Below is a small trained network, with its code and all its weights. Each question gives an input and a class and asks what happens when units are switched off, that is, made to give their printed mean instead of their output.

import numpy as np


def w(rows, s, z=0):
    codes = np.array(rows[::2]) - 128.0
    scale = np.full(codes.shape[1], s)
    scale[-1] = z or s
    return codes * scale


def f(y):
    return y / 2 * (1 + np.tanh(0.7978845608 * (y + 0.044715 * y**3)))


def log_softmax(a):
    a = a - a.max(-1, keepdims=True)
    return a - np.log(np.exp(a).sum(-1, keepdims=True))


def net(x, mask):
    res = np.array(x, float).reshape(1, 7) / 4 @ E
    y = f(res @ A[0][:, :-1].T + A[0][:, -1])
    res = res + np.where(mask, y, B[0][:, -1]) @ B[0][:, :-1]
    return log_softmax(res[-1] @ U[:, :-1].T + U[:, -1])


A, B = {}, {}
E = w([
[253,132,220,215,78],'x0',
[133,149,109,125,114],'x1',
[160,85,156,17,53],'x2',
[107,77,122,146,112],'x3',
[122,118,127,131,121],'x4',
[122,116,127,131,123],'x5',
[28,230,212,147,87],'x6',
],0.011)
A[0] = w([
[146,81,68,171,195,205],'n0',
[116,97,139,20,79,151],'n1',
[52,120,92,58,182,254],'n2',
[167,106,82,99,105,123],'n3',
[104,168,150,176,114,109],'n4',
[130,152,78,200,251,180],'n5',
[170,88,150,35,112,144],'n6',
[96,116,182,86,108,177],'n7',
[219,99,163,148,69,135],'n8',
[121,109,91,116,106,121],'n9',
[175,52,155,193,176,184],'n10',
[73,157,212,95,45,157],'n11',
[60,158,126,108,205,159],'n12',
[97,141,40,103,135,172],'n13',
[43,156,113,127,162,120],'n14',
[113,108,116,76,165,126],'n15',
],0.011,0.0073)
B[0] = w([
[217,202,74,94,139,216],'n0',
[186,108,97,155,199,203],'n1',
[42,89,56,5,212,252],'n2',
[172,70,148,109,145,168],'n3',
[54,89,204,197,189,173],'n4',
[91,206,92,142,71,236],'n5',
[220,75,175,70,158,199],'n6',
[203,218,13,111,85,173],'n7',
[130,136,231,122,72,229],'n8',
[142,143,143,103,178,143],'n9',
[140,182,128,145,91,219],'n10',
[142,184,52,186,135,219],'n11',
[57,148,78,108,110,208],'n12',
[122,81,107,39,183,200],'n13',
[2,93,112,56,78,200],'n14',
[93,64,117,85,221,164],'n15',
],0.008,0.014)
U = w([
[112,147,25,118,150,221],'0',
[163,210,132,163,59,221],'1',
[107,71,157,88,206,47],'2',
[143,75,216,103,86,101],'3',
[31,127,95,119,96,3],'4',
[76,146,187,254,155,104],'5',
],0.011,0.0035)

Each question gives the input, the list of numbers given to net, and the class t.
The units are the neurons (one row each of A and B). Each row of codes is followed by its name. A weight is (code - 128) times the scale printed after its matrix; where a second scale follows, it is the last column's (A, B and U).
mask holds one flag per neuron, in row order. A switched-off neuron (its flag False) gives its mean, the last column of its row in B, instead of its output. The means were averaged over made-up inputs and are rounded, as every weight is.
A unit's drop is (log p(t) with every unit on - log p(t) with that unit switched off) / (log p(t) with every unit on - log p(t) with every unit switched off).
The circuit of an input: a set's keep is (log p(t) with only the set's units on - log p(t) with every unit switched off) / (log p(t) with every unit on - log p(t) with every unit switched off). Starting from the 12 units with the biggest drops (on a tie, the unit counted first), units are removed one at a time, each time the one whose removal leaves the highest keep (on an exact tie, the one counted first), for as long as the keep stays at least 0.8.
circuit, biggest first: the units of the circuit, biggest drop first
top k neurons: the k neurons with the biggest drops, biggest first
drop of u: that unit's drop, to one decimal
input [8,3,1,1,3,-5,0], class 3: circuit, biggest first -> n8
input [-1,3,-1,-1,-1,-7,4], class 4: circuit, biggest first -> n0, n1
input [2,-6,2,8,0,8,-1], class 3: top 2 neurons -> n5, n11
input [6,5,-1,5,7,-8,4], class 5: circuit, biggest first -> n4, n0
input [-1,4,2,3,8,3,-2], class 2: circuit, biggest first -> n5, n11
input [6,-5,-4,-1,7,-4,1], class 5: circuit, biggest first -> n4, n7
input [1,5,-6,-5,3,3,8], class 5: top 3 neurons -> n4, n2, n13
input [-5,-2,-1,-4,-7,-7,5], class 4: top 2 neurons -> n14, n0
input [1,8,-4,-3,-2,-2,6], class 5: top 2 neurons -> n2, n4
input [-5,-7,1,-2,-1,-1,-5], class 2: top 3 neurons -> n11, n15, n7
input [1,0,8,2,1,0,-3], class 3: top 2 neurons -> n2, n8
input [-6,2,-6,-5,8,-4,1], class 4: drop of n14 -> 0.5
input [5,-3,0,8,0,-6,-5], class 1: drop of n0 -> 0.2
input [-8,1,-4,-4,-2,0,1], class 4: circuit, biggest first -> n14
input [3,2,1,-1,5,5,-3], class 3: drop of n11 -> 0.3
